Below is a small trained network, with its code and all its weights. Each question gives an input and a class and asks what happens when units are switched off, that is, made to give their printed mean instead of their output.

import numpy as np


def w(rows, s, z=0):
    codes = np.array(rows[::2]) - 128.0
    scale = np.full(codes.shape[1], s)
    scale[-1] = z or s
    return codes * scale


def f(y):
    return y / 2 * (1 + np.tanh(0.7978845608 * (y + 0.044715 * y**3)))


def log_softmax(a):
    a = a - a.max(-1, keepdims=True)
    return a - np.log(np.exp(a).sum(-1, keepdims=True))


def net(x, mask):
    res = np.array(x, float).reshape(1, 5) / 4 @ E
    y = f(res @ A[0][:, :-1].T + A[0][:, -1])
    res = res + np.where(mask, y, B[0][:, -1]) @ B[0][:, :-1]
    return log_softmax(res[-1] @ U[:, :-1].T + U[:, -1])


A, B = {}, {}
E = w([
[83,94,157,24,190,116,123,193,4],'x0',
[95,75,192,226,97,166,136,254,154],'x1',
[77,162,204,150,224,248,82,72,150],'x2',
[123,126,134,130,133,115,134,124,130],'x3',
[128,130,121,138,133,129,128,128,117],'x4',
],0.0086)
A[0] = w([
[122,118,143,220,100,142,121,178,181,120],'neuron 1',
[115,123,147,124,96,116,112,124,135,127],'neuron 2',
[129,116,135,110,142,129,115,165,135,126],'neuron 3',
[99,105,180,128,146,134,126,249,99,15],'neuron 4',
[154,140,88,143,100,125,117,38,161,214],'neuron 5',
[125,111,142,157,148,156,136,106,128,135],'neuron 6',
[138,123,81,65,106,66,134,153,74,192],'neuron 7',
[112,141,157,86,205,157,122,99,101,80],'neuron 8',
[138,128,100,131,69,84,132,160,136,253],'neuron 9',
[155,118,150,125,100,134,168,145,140,142],'neuron 10',
[116,112,118,82,160,113,126,115,89,111],'neuron 11',
[110,135,170,161,170,185,116,96,150,171],'neuron 12',
],0.018,0.0052)
B[0] = w([
[148,139,187,144,104,139,135,233,154,221],'neuron 1',
[126,140,106,152,124,149,125,143,109,132],'neuron 2',
[140,143,109,117,130,139,125,108,104,150],'neuron 3',
[135,154,60,154,153,121,163,6,168,223],'neuron 4',
[128,144,75,150,155,129,158,35,145,217],'neuron 5',
[139,163,135,108,133,158,112,135,139,156],'neuron 6',
[160,152,194,91,104,160,252,151,106,255],'neuron 7',
[79,77,143,78,128,100,30,138,85,210],'neuron 8',
[138,56,61,194,112,95,162,167,106,220],'neuron 9',
[155,113,91,139,119,124,93,144,123,154],'neuron 10',
[126,132,164,89,112,142,121,168,97,194],'neuron 11',
[132,216,192,96,148,154,124,112,187,210],'neuron 12',
],0.02,0.018)
U = w([
[165,102,46,166,131,100,203,69,109,250],'0',
[167,162,235,100,105,174,181,214,117,132],'1',
[113,172,116,131,200,144,104,41,164,172],'2',
[74,77,178,74,139,107,56,170,56,5],'3',
[158,83,129,193,90,105,122,254,148,29],'4',
],0.008,0.0017)

Each question gives the input, the list of numbers given to net, and the class t.
The units are the neurons (one row each of A and B). Each row of codes is followed by its name. A weight is (code - 128) times the scale printed after its matrix; where a second scale follows, it is the last column's (A, B and U).
mask holds one flag per neuron, in row order. A switched-off neuron (its flag False) gives its mean, the last column of its row in B, instead of its output. The means were averaged over made-up inputs and are rounded, as every weight is.
A unit's drop is (log p(t) with every unit on - log p(t) with that unit switched off) / (log p(t) with every unit on - log p(t) with every unit switched off).
The circuit of an input: a set's keep is (log p(t) with only the set's units on - log p(t) with every unit switched off) / (log p(t) with every unit on - log p(t) with every unit switched off). Starting from all 12 units, units are removed one at a time, each time the one whose removal leaves the highest keep (on an exact tie, the one counted first), for as long as the keep stays at least 0.8.
units of the circuit, in order: the units of the circuit, biggest drop first
most important unit: the unit with the biggest drop
k most important neurons: the k neurons with the biggest drops, biggest first
drop when u is switched off: that unit's drop, to one decimal
input [8,1,-5,-5,2], class 0: 3 most important neurons => [neuron 4; neuron 1; neuron 12]
input [6,4,5,1,-3], class 2: most important unit => neuron 4
input [0,-1,5,4,3], class 2: 2 most important neurons => [neuron 7; neuron 1]
input [-4,0,-4,-8,-6], class 0: 2 most important neurons => [neuron 5; neuron 8]
input [-7,1,-2,4,-3], class 4: 2 most important neurons => [neuron 1; neuron 4]
input [-7,1,-2,1,-7], class 4: 2 most important neurons => [neuron 1; neuron 4]
input [6,2,2,-7,4], class 2: units of the circuit, in order => [neuron 4; neuron 9]
input [1,-8,8,0,1], class 3: 2 most important neurons => [neuron 8; neuron 4]
input [1,-7,8,7,-3], class 3: 2 most important neurons => [neuron 8; neuron 4]
input [1,-8,-4,4,-8], class 1: 2 most important neurons => [neuron 7; neuron 4]
input [1,-8,5,6,3], class 3: 3 most important neurons => [neuron 8; neuron 4; neuron 11]
input [7,1,-7,-2,-8], class 0: 3 most important neurons => [neuron 4; neuron 1; neuron 9]
input [2,1,-3,0,6], class 0: 2 most important neurons => [neuron 1; neuron 12]
input [0,-2,-1,5,-5], class 0: units of the circuit, in order => [neuron 12]
input [-7,2,-1,-6,8], class 4: 2 most important neurons => [neuron 1; neuron 7]
input [-8,0,8,6,-6], class 2: 3 most important neurons => [neuron 5; neuron 7; neuron 11]
input [-3,2,-8,-2,-2], class 4: 2 most important neurons => [neuron 9; neuron 4]
input [7,-6,7,3,-5], class 3: drop when neuron 8 is switched off => 0.5
input [6,-4,8,-1,-5], class 3: drop when neuron 8 is switched off => 0.4
input [5,3,7,4,-3], class 2: units of the circuit, in order => [neuron 4]
input [7,-6,8,-8,0], class 3: drop when neuron 8 is switched off => 0.4
input [3,-5,6,-5,3], class 3: drop when neuron 8 is switched off => 0.2
